Here is a tiny trained network, its code and every weight. The questions are about switching its units off for an input and a class, where a switched-off unit gives its printed mean instead of its output.

import numpy as np


def w(rows, s, z=0):
    codes = np.array(rows[::2]) - 128.0
    scale = np.full(codes.shape[1], s)
    scale[-1] = z or s
    return codes * scale


def f(y):
    return y / 2 * (1 + np.tanh(0.7978845608 * (y + 0.044715 * y**3)))


def log_softmax(a):
    a = a - a.max(-1, keepdims=True)
    return a - np.log(np.exp(a).sum(-1, keepdims=True))


def net(x, mask):
    res = np.array(x, float).reshape(1, 2) / 4 @ E
    y = f(res @ A[0][:, :-1].T + A[0][:, -1])
    res = res + np.where(mask, y, B[0][:, -1]) @ B[0][:, :-1]
    return log_softmax(res[-1] @ U[:, :-1].T + U[:, -1])


A, B = {}, {}
E = w([
[159,171,175,58,176,66,128,218,126,138,105,179],'x0',
[109,47,74,122,106,78,164,138,149,74,249,154],'x1',
],0.017)
A[0] = w([
[148,198,173,155,167,120,21,144,82,244,44,89,255],'n1',
[133,143,126,93,200,146,49,141,87,147,15,158,244],'n2',
[141,73,158,116,142,71,254,134,215,105,156,186,160],'n3',
[102,169,142,185,64,186,104,26,144,143,87,114,205],'n4',
[152,71,118,127,131,200,118,96,170,204,121,106,137],'n5',
[109,132,133,172,102,100,143,146,219,66,174,163,141],'n6',
[149,54,137,162,170,144,192,133,158,83,87,166,107],'n7',
[54,131,91,149,86,72,199,121,220,37,194,125,231],'n8',
[151,119,80,212,99,146,107,112,129,156,104,43,160],'n9',
[177,88,100,141,112,64,166,150,129,107,148,138,123],'n10',
[122,98,169,153,123,166,84,92,96,119,98,90,205],'n11',
[77,59,81,177,61,207,131,42,113,109,174,139,168],'n12',
[112,130,91,124,193,171,157,121,186,135,128,96,114],'n13',
[144,57,95,111,131,110,152,113,168,121,167,106,158],'n14',
],0.0092,0.0039)
B[0] = w([
[178,185,172,117,161,172,86,151,62,108,39,142,253],'n1',
[184,193,206,76,152,133,78,153,87,123,45,164,216],'n2',
[130,185,132,45,164,139,117,129,128,105,173,92,203],'n3',
[225,145,138,164,157,163,130,142,159,149,123,127,225],'n4',
[132,107,129,171,150,174,121,145,120,157,114,122,169],'n5',
[96,144,69,79,129,78,166,58,98,118,171,136,179],'n6',
[131,153,99,136,96,111,134,127,95,131,157,106,138],'n7',
[98,120,41,149,119,104,255,77,96,62,147,92,226],'n8',
[146,121,157,128,136,167,111,162,163,174,128,176,195],'n9',
[92,191,79,136,110,168,138,132,106,75,182,147,175],'n10',
[210,72,158,108,137,184,117,153,148,195,70,163,181],'n11',
[155,64,146,183,109,86,109,109,146,162,135,110,238],'n12',
[134,127,106,149,143,106,152,167,141,105,93,122,136],'n13',
[94,63,137,127,153,106,183,119,156,131,172,77,182],'n14',
],0.0099,0.022)
U = w([
[87,168,108,128,127,127,113,192,129,91,137,156,83],'0',
[148,134,199,107,180,132,82,172,109,141,66,168,255],'1',
[109,96,75,191,113,95,151,150,162,160,101,105,34],'2',
[12,119,51,116,137,77,150,116,108,82,146,103,108],'3',
],0.011,0.00073)

Each question gives the input, the list of numbers given to net, and the class t.
The units are the neurons (one row each of A and B). Each row of codes is followed by its name. A weight is (code - 128) times the scale printed after its matrix; where a second scale follows, it is the last column's (A, B and U).
mask holds one flag per neuron, in row order. A switched-off neuron (its flag False) gives its mean, the last column of its row in B, instead of its output. The means were averaged over made-up inputs and are rounded, as every weight is.
A unit's drop is (log p(t) with every unit on - log p(t) with that unit switched off) / (log p(t) with every unit on - log p(t) with every unit switched off).
The circuit of an input: a set's keep is (log p(t) with only the set's units on - log p(t) with every unit switched off) / (log p(t) with every unit on - log p(t) with every unit switched off). Starting from the 12 units with the biggest drops (on a tie, the unit counted first), units are removed one at a time, each time the one whose removal leaves the highest keep (on an exact tie, the one counted first), for as long as the keep stays at least 0.8.
units of the circuit, in order: the units of the circuit, biggest drop first
k most important neurons: the k neurons with the biggest drops, biggest first
drop of u: that unit's drop, to one decimal
input [-7,6], class 3: units of the circuit, in order : n8
input [6,2], class 0: units of the circuit, in order : n1, n11
input [-1,1], class 3: units of the circuit, in order : n4, n1
input [-8,-2], class 2: 3 most important neurons : n1, n2, n12
input [5,2], class 0: 3 most important neurons : n8, n1, n14
input [-3,2], class 2: 3 most important neurons : n12, n3, n10
input [-4,-1], class 2: drop of n2 : 1.1
input [8,3], class 0: drop of n8 : 0.2
input [-3,0], class 2: drop of n2 : 0.2
input [-1,0], class 2: 2 most important neurons : n1, n2
